Below is a small trained network, with its code and all its weights. Each question gives an input and a class and asks what happens when units are switched off, that is, made to give their printed mean instead of their output.

import numpy as np


def w(rows, s, z=0):
    codes = np.array(rows[::2]) - 128.0
    scale = np.full(codes.shape[1], s)
    scale[-1] = z or s
    return codes * scale


def f(y):
    return y / 2 * (1 + np.tanh(0.7978845608 * (y + 0.044715 * y**3)))


def log_softmax(a):
    a = a - a.max(-1, keepdims=True)
    return a - np.log(np.exp(a).sum(-1, keepdims=True))


def net(x, mask):
    res = np.array(x, float).reshape(1, 5) / 4 @ E
    y = f(res @ A[0][:, :-1].T + A[0][:, -1])
    res = res + np.where(mask, y, B[0][:, -1]) @ B[0][:, :-1]
    return log_softmax(res[-1] @ U[:, :-1].T + U[:, -1])


A, B = {}, {}
E = w([
[129,126,129,128],'x0',
[118,229,225,73],'x1',
[128,129,128,128],'x2',
[89,127,103,5],'x3',
[202,171,88,115],'x4',
],0.013)
A[0] = w([
[61,98,163,110,103],'N0',
[159,169,110,9,107],'N1',
[191,171,64,111,190],'N2',
[77,76,114,86,183],'N3',
[156,155,147,66,126],'N4',
[150,177,89,80,135],'N5',
[116,121,179,118,147],'N6',
[98,198,153,99,109],'N7',
[141,175,191,104,170],'N8',
[28,93,162,164,227],'N9',
[169,178,99,147,121],'N10',
[46,130,114,95,117],'N11',
[177,179,173,183,125],'N12',
[115,217,231,145,155],'N13',
[145,97,156,194,254],'N14',
[149,82,73,103,84],'N15',
[38,165,216,167,182],'N16',
[65,109,57,28,193],'N17',
[233,181,69,105,183],'N18',
],0.016,0.0069)
B[0] = w([
[100,120,129,59,174],'N0',
[74,172,227,181,227],'N1',
[161,134,191,217,200],'N2',
[115,44,86,121,201],'N3',
[88,164,170,153,183],'N4',
[105,141,193,165,180],'N5',
[119,153,109,110,160],'N6',
[63,175,143,114,194],'N7',
[105,205,131,96,206],'N8',
[81,114,22,174,217],'N9',
[153,154,170,121,164],'N10',
[113,88,161,83,180],'N11',
[187,157,107,92,192],'N12',
[178,154,87,4,240],'N13',
[166,113,46,214,215],'N14',
[171,106,181,133,181],'N15',
[122,139,29,48,222],'N16',
[122,4,168,76,254],'N17',
[185,165,213,145,218],'N18',
],0.03,0.017)
U = w([
[122,117,35,214,253],'0',
[119,192,48,113,125],'1',
[98,39,115,127,77],'2',
[18,135,120,79,13],'3',
[233,139,124,208,70],'4',
[252,169,170,65,60],'5',
[208,79,195,126,205],'6',
[14,203,157,162,123],'7',
],0.011,0.0037)

Each question gives the input, the list of numbers given to net, and the class t.
The units are the neurons (one row each of A and B). Each row of codes is followed by its name. A weight is (code - 128) times the scale printed after its matrix; where a second scale follows, it is the last column's (A, B and U).
mask holds one flag per neuron, in row order. A switched-off neuron (its flag False) gives its mean, the last column of its row in B, instead of its output. The means were averaged over made-up inputs and are rounded, as every weight is.
A unit's drop is (log p(t) with every unit on - log p(t) with that unit switched off) / (log p(t) with every unit on - log p(t) with every unit switched off).
The circuit of an input: a set's keep is (log p(t) with only the set's units on - log p(t) with every unit switched off) / (log p(t) with every unit on - log p(t) with every unit switched off). Starting from the 12 units with the biggest drops (on a tie, the unit counted first), units are removed one at a time, each time the one whose removal leaves the highest keep (on an exact tie, the one counted first), for as long as the keep stays at least 0.8.
units of the circuit, in order: the units of the circuit, biggest drop first
k most important neurons: the k neurons with the biggest drops, biggest first
drop when u is switched off: that unit's drop, to one decimal
input [-4,0,6,-8,0], class 0: units of the circuit, in order	N14
input [6,5,1,-7,0], class 1: 4 most important neurons	N16; N18; N17; N14
input [6,0,-3,8,-5], class 2: 2 most important neurons	N17; N3
input [1,8,2,6,0], class 3: 3 most important neurons	N13; N17; N16
input [8,8,-7,-4,0], class 1: 4 most important neurons	N16; N18; N17; N7
input [7,-2,5,-1,5], class 4: 2 most important neurons	N17; N13
input [8,-1,5,-1,5], class 4: 2 most important neurons	N13; N17
input [2,-2,-8,0,0], class 0: 2 most important neurons	N17; N18
input [-6,8,6,-8,0], class 1: 2 most important neurons	N16; N18
input [5,2,6,6,5], class 7: drop when N1 is switched off	0.2
input [-7,7,-2,3,3], class 7: drop when N1 is switched off	0.2
input [6,-2,-4,1,4], class 6: drop when N14 is switched off	0.4
